Below is a small trained network, with its code and all its weights. Each question gives an input and a target symbol and asks what happens when units are switched off, that is, made to give their printed mean instead of their output.

import numpy as np


def w(rows, s, z=0):
    codes = np.array(rows[::2]) - 128.0
    scale = np.full(codes.shape[1], s)
    scale[-1] = z or s
    return codes * scale


def softmax(a):
    e = np.exp(a - a.max(-1, keepdims=True))
    return e / e.sum(-1, keepdims=True)


def log_softmax(a):
    a = a - a.max(-1, keepdims=True)
    return a - np.log(np.exp(a).sum(-1, keepdims=True))


def net(x, mask):
    ids = ['ΞΣΦΩβγεπ'.index(c) for c in x.split()]
    T = len(ids)
    res = E[ids] + P[:T]
    u = 0
    for l in range(2):
        r = res
        for j in range(3):
            rows = slice(2 * j, 2 * j + 2)
            q, k, v = (r @ M[l][rows].T for M in (Q, K, V))
            z = softmax(np.where(np.tri(T) > 0, q @ k.T / 2**0.5, -1e9)) @ v
            o = O[l][rows]
            res = res + np.where(mask[u + j], z, o[:, -1]) @ o[:, :-1]
        u += 3
    return log_softmax(res[-1] @ U[:, :-1].T + U[:, -1])


Q, K, V, O = {}, {}, {}, {}
E = w([
[47,59,153,63,128,140,80,82,107,248,229],'Ξ',
[63,155,216,170,206,135,128,138,129,81,85],'Σ',
[43,104,110,97,37,136,56,101,239,102,70],'Φ',
[241,137,171,187,143,204,84,121,233,167,86],'Ω',
[174,136,176,24,118,99,79,127,94,127,37],'β',
[89,246,131,119,71,76,51,235,83,63,158],'γ',
[105,135,116,97,74,254,159,224,91,118,88],'ε',
[175,207,168,129,19,115,197,56,127,91,120],'π',
],0.0085)
P = w([
[84,25,15,51,200,26,187,101,85,114,229],'0',
[153,233,182,111,90,155,93,156,194,116,94],'1',
[128,211,234,115,82,163,93,156,174,97,104],'2',
[143,209,196,158,73,182,85,150,180,116,82],'3',
[141,241,183,129,77,159,93,139,182,99,75],'4',
[145,226,153,152,76,193,96,113,181,108,87],'5',
[96,202,215,207,50,175,85,177,139,103,46],'6',
[106,223,143,114,102,195,65,104,164,126,104],'7',
[101,252,249,148,25,187,41,155,133,99,80],'8',
],0.0038)
Q[0] = w([
[80,226,249,74,57,187,71,128,119,108,91],'L0H0',
[154,130,137,151,137,147,133,133,116,152,142],'L0H0',
[136,77,66,123,145,115,118,137,132,125,84],'L0H1',
[63,230,254,65,38,180,59,101,133,130,101],'L0H1',
[208,114,110,157,155,137,118,118,146,192,171],'L0H2',
[119,151,117,106,110,95,160,126,110,78,123],'L0H2',
],0.081)
K[0] = w([
[121,80,103,103,161,114,139,130,118,173,179],'L0H0',
[114,115,118,127,132,121,96,144,132,134,114],'L0H0',
[136,155,158,129,101,174,154,112,117,146,141],'L0H1',
[185,51,1,144,209,95,170,137,95,78,163],'L0H1',
[143,94,151,128,105,178,115,104,164,165,104],'L0H2',
[125,148,128,106,99,116,147,127,108,95,128],'L0H2',
],0.096)
V[0] = w([
[179,153,129,104,150,182,166,163,194,8,5],'L0H0',
[74,139,100,168,82,220,226,213,61,134,134],'L0H0',
[91,185,168,114,162,48,91,105,105,88,154],'L0H1',
[195,177,70,92,89,111,111,174,120,156,191],'L0H1',
[132,130,63,216,130,108,56,78,161,157,203],'L0H2',
[129,190,122,78,66,132,32,197,146,89,80],'L0H2',
],0.013)
O[0] = w([
[156,47,175,95,149,154,85,86,130,2,242,3],'L0H0',
[147,66,82,155,113,98,173,180,91,90,79,115],'L0H0',
[171,202,158,109,238,180,106,161,123,112,96,188],'L0H1',
[86,141,166,215,124,210,196,127,139,129,193,152],'L0H1',
[184,143,39,209,129,130,100,124,141,96,115,109],'L0H2',
[136,196,129,147,100,161,62,113,92,128,87,241],'L0H2',
],0.0066,0.012)
Q[1] = w([
[147,38,100,125,149,116,160,57,160,83,209],'L1H0',
[139,2,70,178,137,75,151,129,115,147,175],'L1H0',
[129,192,186,112,67,144,61,93,170,156,119],'L1H1',
[155,229,139,158,80,227,159,150,148,136,78],'L1H1',
[76,88,70,128,119,99,190,143,94,203,135],'L1H2',
[144,7,101,163,156,102,169,135,101,83,195],'L1H2',
],0.057)
K[1] = w([
[122,247,150,149,78,99,130,196,134,167,38],'L1H0',
[77,252,216,172,128,135,64,135,150,54,97],'L1H0',
[144,54,21,109,133,126,187,59,201,170,111],'L1H1',
[160,66,55,66,133,43,165,76,33,25,198],'L1H1',
[200,171,204,133,181,153,148,58,168,221,88],'L1H2',
[160,17,176,116,159,153,145,69,180,57,123],'L1H2',
],0.04)
V[1] = w([
[101,213,62,206,116,82,226,102,212,23,160],'L1H0',
[8,184,33,69,65,212,30,55,195,123,147],'L1H0',
[117,115,161,219,161,136,2,254,196,168,194],'L1H1',
[48,96,57,176,117,93,81,160,37,54,27],'L1H1',
[81,204,108,148,97,40,109,245,134,56,193],'L1H2',
[70,102,167,156,156,193,207,45,171,92,30],'L1H2',
],0.0097)
O[1] = w([
[172,144,152,200,155,109,47,100,197,137,125,99],'L1H0',
[107,181,17,186,134,145,107,145,60,71,96,173],'L1H0',
[1,118,150,89,145,74,109,114,143,106,101,123],'L1H1',
[108,243,147,125,143,99,150,64,56,95,122,173],'L1H1',
[90,135,51,163,149,147,109,86,71,39,111,255],'L1H2',
[100,89,207,130,120,127,158,163,203,185,174,106],'L1H2',
],0.0052,0.0082)
U = w([
[112,147,110,145,132,100,172,133,133,193,84,4],'Ξ',
[67,147,194,168,254,126,159,136,116,91,148,200],'Σ',
[59,91,85,122,59,96,92,113,201,97,118,150],'Φ',
[221,134,130,185,156,137,94,145,153,135,155,129],'Ω',
[183,119,145,41,162,71,93,143,88,130,92,137],'β',
[140,151,96,168,144,140,118,107,88,89,107,126],'γ',
[122,115,98,105,108,223,188,217,89,105,158,101],'ε',
[158,170,151,157,38,97,216,62,99,103,187,203],'π',
],0.0059,0.0036)

Each question gives the input, a string of symbols that net reads in full, and the target symbol t.
The units are the heads (2 rows each of Q, K, V and O). Each row of codes is followed by its name. A weight is (code - 128) times the scale printed after its matrix; where a second scale follows, it is the last column's (O and U).
mask holds one flag per head, layer by layer. A switched-off head (its flag False) gives its mean, the last column of its rows in O, instead of its output. The means were averaged over made-up inputs and are rounded, as every weight is.
A unit's drop is (log p(t) with every unit on - log p(t) with that unit switched off) / (log p(t) with every unit on - log p(t) with every unit switched off).
The circuit of an input: a set's keep is (log p(t) with only the set's units on - log p(t) with every unit switched off) / (log p(t) with every unit on - log p(t) with every unit switched off). Starting from all 6 units, units are removed one at a time, each time the one whose removal leaves the highest keep (on an exact tie, the one counted first), for as long as the keep stays at least 0.8.
units of the circuit, in order: the units of the circuit, biggest drop first
unit that matters most: the unit with the biggest drop
heads that matter: for each layer, one digit per head in row order, 1 if its drop is at least 0.15 and else 0, layers parted by /
drop when u is switched off: that unit's drop, to one decimal
input Σ γ Σ ε Σ ε π β, target β: unit that matters most => L0H1
input γ Φ ε γ Φ γ Ω, target Σ: heads that matter => 010 / 010
input ε π γ, target π: heads that matter => 110 / 110
input Ω ε Φ Σ β, target Φ: units of the circuit, in order => (L1H1 L0H0 L0H1)
input Σ π ε ε ε β, target β: heads that matter => 010 / 000
input β β Ω Φ β, target ε: units of the circuit, in order => (L1H0 L1H1 L0H0 L0H2)
input ε ε Σ π Ξ, target π: heads that matter => 110 / 010
input γ π Ξ Ω ε Φ ε, target Σ: heads that matter => 010 / 011
input Ω ε ε π γ, target Φ: units of the circuit, in order => (L1H1 L0H0)
input π ε Ω, target Ω: units of the circuit, in order => (L1H1 L1H0 L0H2)
input Φ Σ β γ γ Σ Σ π Σ, target γ: units of the circuit, in order => (L1H0 L1H2)
input Σ ε β β γ, target β: heads that matter => 011 / 100
input Ξ β γ γ π Ξ Ξ π π, target Ξ: heads that matter => 100 / 000
input β Ω ε Ω Σ Ξ Σ Ξ, target ε: unit that matters most => L1H0
input ε Ξ Σ ε γ, target π: units of the circuit, in order => (L1H1 L0H1)
input Φ β Ξ ε Ω π, target Ξ: heads that matter => 100 / 001
input π Ω ε ε, target Ω: units of the circuit, in order => (L1H0 L1H1 L0H2)
input π Σ γ ε Ξ Σ Σ π ε, target Ω: heads that matter => 101 / 110
input π ε Σ γ Φ γ Φ Φ, target Ω: units of the circuit, in order => (L1H1 L1H0)
input γ Ξ Σ Φ, target Ξ: unit that matters most => L0H0
input Σ Φ β Σ Ω, target β: heads that matter => 010 / 100
input ε π Ξ π Σ Φ β, target π: heads that matter => 110 / 010
input Σ Σ π Σ, target β: drop when L0H1 is switched off => 1.0
